Below is a small trained network, with its code and all its weights. Each question gives an input and a target symbol and asks what happens when units are switched off, that is, made to give their printed mean instead of their output.

import numpy as np


def w(rows, s, z=0):
    codes = np.array(rows[::2]) - 128.0
    scale = np.full(codes.shape[1], s)
    scale[-1] = z or s
    return codes * scale


def norm(h):
    return h / np.sqrt((h * h).mean(-1, keepdims=True) + 1e-5)


def f(y):
    return np.maximum(y, 0)


def softmax(a):
    e = np.exp(a - a.max(-1, keepdims=True))
    return e / e.sum(-1, keepdims=True)


def log_softmax(a):
    a = a - a.max(-1, keepdims=True)
    return a - np.log(np.exp(a).sum(-1, keepdims=True))


def net(x, mask):
    ids = ['ΘΞΠΦΩαβγεζηλμστψ'.index(c) for c in x.split()]
    T = len(ids)
    res = E[ids] + P[:T]
    u = 0
    for l in range(2):
        q, k, v = (norm(res) @ M[l].T for M in (Q, K, V))
        z = softmax(np.where(np.tri(T) > 0, q @ k.T / 3**0.5, -1e9)) @ v
        res = res + np.where(mask[u], z, O[l][:, -1]) @ O[l][:, :-1]
        u += 1
        y = f(norm(res) @ A[l][:, :-1].T + A[l][:, -1])
        res = res + np.where(mask[u : u + 4], y, B[l][:, -1]) @ B[l][:, :-1]
        u += 4
    return log_softmax(norm(res)[-1] @ U[:, :-1].T + U[:, -1])


Q, K, V, O, A, B = {}, {}, {}, {}, {}, {}
E = w([
[99,150,100],'Θ',
[112,155,103],'Ξ',
[104,125,178],'Π',
[95,147,141],'Φ',
[95,106,132],'Ω',
[95,123,140],'α',
[142,26,150],'β',
[119,110,170],'γ',
[120,99,183],'ε',
[145,3,140],'ζ',
[99,163,113],'η',
[93,162,92],'λ',
[140,2,141],'μ',
[98,157,104],'σ',
[93,158,99],'τ',
[99,158,89],'ψ',
],0.011)
P = w([
[150,147,129],'0',
[42,95,139],'1',
[232,180,182],'2',
[130,98,116],'3',
[47,35,66],'4',
[218,178,163],'5',
[149,68,39],'6',
[34,43,79],'7',
[220,160,151],'8',
[126,83,63],'9',
[32,3,75],'10',
[222,135,139],'11',
[96,101,155],'12',
],0.013)
Q[0] = w([
[3,109,130],'L0H1',
[78,6,231],'L0H1',
[216,46,106],'L0H1',
],0.008)
K[0] = w([
[14,178,189],'L0H1',
[112,15,109],'L0H1',
[253,77,30],'L0H1',
],0.0052)
V[0] = w([
[88,217,253],'L0H1',
[105,26,191],'L0H1',
[62,124,82],'L0H1',
],0.0062)
O[0] = w([
[143,2,180,51],'L0H1',
[132,162,17,252],'L0H1',
[128,96,36,145],'L0H1',
],0.0056,0.0025)
A[0] = w([
[2,45,109,235],'L0N1',
[26,12,110,5],'L0N2',
[95,136,186,92],'L0N3',
[137,31,153,203],'L0N4',
],0.0065,0.0025)
B[0] = w([
[77,163,2,254],'L0N1',
[169,155,20,208],'L0N2',
[107,65,52,133],'L0N3',
[83,242,118,186],'L0N4',
],0.0057,0.0073)
Q[1] = w([
[7,123,128],'L1H1',
[136,206,129],'L1H1',
[177,137,230],'L1H1',
],0.015)
K[1] = w([
[224,79,27],'L1H1',
[163,77,148],'L1H1',
[2,83,167],'L1H1',
],0.0096)
V[1] = w([
[187,4,122],'L1H1',
[160,230,173],'L1H1',
[114,215,102],'L1H1',
],0.016)
O[1] = w([
[255,54,121,72],'L1H1',
[110,180,223,252],'L1H1',
[112,232,103,214],'L1H1',
],0.011,0.0034)
A[1] = w([
[91,156,194,210],'L1N1',
[138,85,152,2],'L1N2',
[2,107,86,118],'L1N3',
[56,40,120,7],'L1N4',
],0.015,0.0026)
B[1] = w([
[149,39,82,184],'L1N1',
[121,123,105,130],'L1N2',
[15,140,153,254],'L1N3',
[1,78,61,152],'L1N4',
],0.01,0.0092)
U = w([
[212,168,95,124],'Θ',
[108,149,156,43],'Ξ',
[98,136,129,92],'Π',
[114,185,144,125],'Φ',
[181,228,109,138],'Ω',
[208,64,17,155],'α',
[97,149,162,88],'β',
[199,60,126,255],'γ',
[136,89,156,188],'ε',
[135,63,131,172],'ζ',
[117,141,227,189],'η',
[100,166,151,85],'λ',
[76,5,65,143],'μ',
[93,114,129,59],'σ',
[81,108,114,74],'τ',
[115,133,80,119],'ψ',
],0.014,0.0052)

Each question gives the input, a string of symbols that net reads in full, and the target symbol t.
The units are the heads (3 rows each of Q, K, V and O) and the neurons (one row each of A and B). Each row of codes is followed by its name. A weight is (code - 128) times the scale printed after its matrix; where a second scale follows, it is the last column's (O, A, B and U).
mask holds one flag per unit, layer by layer, with each layer's heads first. A switched-off unit (its flag False) gives its mean, the last column of its rows in O or B, instead of its output. The means were averaged over made-up inputs and are rounded, as every weight is.
A unit's drop is (log p(t) with every unit on - log p(t) with that unit switched off) / (log p(t) with every unit on - log p(t) with every unit switched off).
The circuit of an input: a set's keep is (log p(t) with only the set's units on - log p(t) with every unit switched off) / (log p(t) with every unit on - log p(t) with every unit switched off). Starting from all 10 units, units are removed one at a time, each time the one whose removal leaves the highest keep (on an exact tie, the one counted first), for as long as the keep stays at least 0.8.
units of the circuit, in order: the units of the circuit, biggest drop first
unit that matters most: the unit with the biggest drop
k most important neurons: the k neurons with the biggest drops, biggest first
drop when u is switched off: that unit's drop, to one decimal
input Π Π μ Ξ μ Φ, target γ: units of the circuit, in order	L0H1, L0N1, L1H1
input μ μ μ Φ, target α: unit that matters most	L1H1
input Π ψ Ξ, target γ: units of the circuit, in order	L0H1, L1H1
input μ Π η Π λ Π μ μ ε, target Ω: 2 most important neurons	L1N3, L0N1
input λ Π τ Ω Π Ξ Ω α μ Ξ, target α: units of the circuit, in order	L0H1, L0N1, L1H1, L1N3
input σ ψ Θ Ξ Ω λ β ψ μ μ μ μ ζ, target α: units of the circuit, in order	L1H1, L0N1, L0H1, L1N3
input Ξ ψ ε ζ Φ ψ Ξ μ Ξ μ α Φ, target η: 3 most important neurons	L0N2, L0N1, L0N4
input α Ξ β λ Φ μ Ω, target α: units of the circuit, in order	L1H1, L1N3
input μ β Ω Ξ ζ μ, target Ω: 3 most important neurons	L1N3, L0N2, L0N1
input Ξ Ξ ψ, target η: units of the circuit, in order	L0N2, L0H1, L0N1
input β β Θ μ σ Ξ μ τ μ β, target α: 4 most important neurons	L0N1, L0N2, L1N3, L0N4
input μ Π Ξ Ξ Ξ ψ Ξ Ξ μ γ, target α: 2 most important neurons	L0N1, L0N2
input μ μ μ μ Ξ Π, target Ω: 3 most important neurons	L1N3, L0N1, L1N4
input μ Ξ μ Π, target α: units of the circuit, in order	L1H1
input Φ σ Θ μ Ξ β ψ η μ η, target α: units of the circuit, in order	L1H1, L1N3
input μ Ω Π σ Ξ τ μ Ξ Ξ μ ψ α, target Ω: 3 most important neurons	L1N3, L0N1, L0N4
input Ω ε Ξ Φ τ Ξ μ μ ψ τ Ω μ Θ, target α: units of the circuit, in order	L0H1, L0N1, L1H1, L1N3
input α Π Ξ Ξ μ γ Ξ μ Ξ Π η μ, target α: 3 most important neurons	L0N1, L0N3, L1N3
input Ω α μ η Ξ μ Φ γ Ω, target Ω: 4 most important neurons	L1N3, L1N1, L0N2, L1N4
input Φ α μ η, target α: units of the circuit, in order	L1H1
input Π γ ε, target γ: 3 most important neurons	L0N1, L1N3, L0N3
input γ μ λ η Φ β, target γ: 2 most important neurons	L0N1, L0N2
input Π β ψ μ Ξ η μ μ μ Ω λ ψ, target γ: 2 most important neurons	L0N1, L1N3
input μ Ξ η Ξ α Θ μ α μ, target Ω: 4 most important neurons	L1N3, L0N1, L0N4, L1N4
input Π ψ μ, target γ: drop when L0H1 is switched off	1.1
input Π α Π Π Ξ σ ψ μ Π ζ γ τ, target γ: drop when L1N3 is switched off	0.5
input λ Π σ ζ μ μ ζ, target α: drop when L1N1 is switched off	0.0
